Here is a tiny trained network, its code and every weight. The questions are about switching its units off for an input and a class, where a switched-off unit gives its printed mean instead of its output.

import numpy as np


def w(rows, s, z=0):
    codes = np.array(rows[::2]) - 128.0
    scale = np.full(codes.shape[1], s)
    scale[-1] = z or s
    return codes * scale


def f(y):
    return np.maximum(y, 0)


def log_softmax(a):
    a = a - a.max(-1, keepdims=True)
    return a - np.log(np.exp(a).sum(-1, keepdims=True))


def net(x, mask):
    res = np.array(x, float).reshape(1, 3) / 4 @ E
    y = f(res @ A[0][:, :-1].T + A[0][:, -1])
    res = res + np.where(mask, y, B[0][:, -1]) @ B[0][:, :-1]
    return log_softmax(res[-1] @ U[:, :-1].T + U[:, -1])


A, B = {}, {}
E = w([
[250,114,91,125,145],'x0',
[129,41,122,159,74],'x1',
[209,169,232,130,11],'x2',
],0.016)
A[0] = w([
[51,115,156,172,120,2],'N1',
[72,117,47,101,178,167],'N2',
[151,194,175,63,117,99],'N3',
[106,117,148,138,96,59],'N4',
[175,196,209,108,84,127],'N5',
[250,149,80,93,167,70],'N6',
[94,123,97,156,186,43],'N7',
[72,87,112,126,126,4],'N8',
[121,197,195,81,100,122],'N9',
[137,156,111,58,149,32],'N10',
[157,99,198,126,143,121],'N11',
[78,161,198,91,153,125],'N12',
[169,151,166,129,56,27],'N13',
[151,154,139,124,64,179],'N14',
[168,123,198,129,82,134],'N15',
[89,172,57,49,109,193],'N16',
[154,84,58,197,171,120],'N17',
[111,116,97,137,162,209],'N18',
[167,71,32,160,90,108],'N19',
[131,79,93,171,103,47],'N20',
[88,36,100,161,27,63],'N21',
[143,212,113,28,171,68],'N22',
[160,94,169,119,122,118],'N23',
[160,138,162,164,90,18],'N24',
[81,146,77,74,152,69],'N25',
[147,96,32,117,137,117],'N26',
[89,134,94,167,95,32],'N27',
[159,159,153,144,59,40],'N28',
],0.015,0.0092)
B[0] = w([
[156,45,77,161,224,164],'N1',
[80,96,69,112,99,253],'N2',
[196,204,189,154,58,193],'N3',
[161,250,138,124,6,146],'N4',
[118,127,163,127,133,244],'N5',
[1,90,14,61,151,225],'N6',
[142,183,116,48,51,189],'N7',
[119,101,117,122,139,163],'N8',
[209,188,162,149,35,202],'N9',
[234,165,157,216,225,149],'N10',
[96,131,113,92,122,166],'N11',
[144,163,104,114,48,177],'N12',
[87,79,48,139,197,203],'N13',
[105,144,122,102,84,204],'N14',
[91,129,65,97,117,219],'N15',
[114,105,89,152,146,189],'N16',
[194,195,196,184,183,208],'N17',
[142,74,64,173,127,201],'N18',
[210,187,213,204,173,195],'N19',
[109,143,151,82,130,158],'N20',
[34,96,36,68,144,206],'N21',
[68,11,47,107,209,195],'N22',
[184,163,169,178,211,166],'N23',
[164,11,99,153,207,170],'N24',
[91,147,85,62,113,187],'N25',
[182,189,187,191,162,199],'N26',
[232,128,110,241,233,142],'N27',
[75,82,101,143,135,192],'N28',
],0.011,0.022)
U = w([
[75,165,59,28,83,241],'0',
[138,26,69,161,150,159],'1',
[226,254,224,187,66,1],'2',
],0.013,0.0031)

Each question gives the input, the list of numbers given to net, and the class t.
The units are the neurons (one row each of A and B). Each row of codes is followed by its name. A weight is (code - 128) times the scale printed after its matrix; where a second scale follows, it is the last column's (A, B and U).
mask holds one flag per neuron, in row order. A switched-off neuron (its flag False) gives its mean, the last column of its row in B, instead of its output. The means were averaged over made-up inputs and are rounded, as every weight is.
A unit's drop is (log p(t) with every unit on - log p(t) with that unit switched off) / (log p(t) with every unit on - log p(t) with every unit switched off).
unit that matters most: the unit with the biggest drop
top k neurons: the k neurons with the biggest drops, biggest first
drop when u is switched off: that unit's drop, to one decimal
input [1,-8,-7], class 1: top 2 neurons => (N22; N10)
input [-6,-1,8], class 2: unit that matters most => N9
input [-5,1,-1], class 1: top 4 neurons => (N1; N6; N7; N14)
input [-3,7,2], class 0: top 4 neurons => (N21; N4; N18; N22)
input [-7,2,-2], class 1: top 3 neurons => (N1; N27; N6)
input [-4,7,3], class 0: top 4 neurons => (N21; N4; N18; N22)
input [-8,1,-7], class 1: top 2 neurons => (N1; N27)
input [0,-1,7], class 2: top 3 neurons => (N9; N3; N6)
input [-4,0,4], class 2: top 4 neurons => (N6; N9; N2; N22)
input [5,4,-8], class 2: drop when N19 is switched off => 0.1
input [-7,0,5], class 2: drop when N22 is switched off => 0.3
input [-1,7,2], class 0: drop when N26 is switched off => 0.0
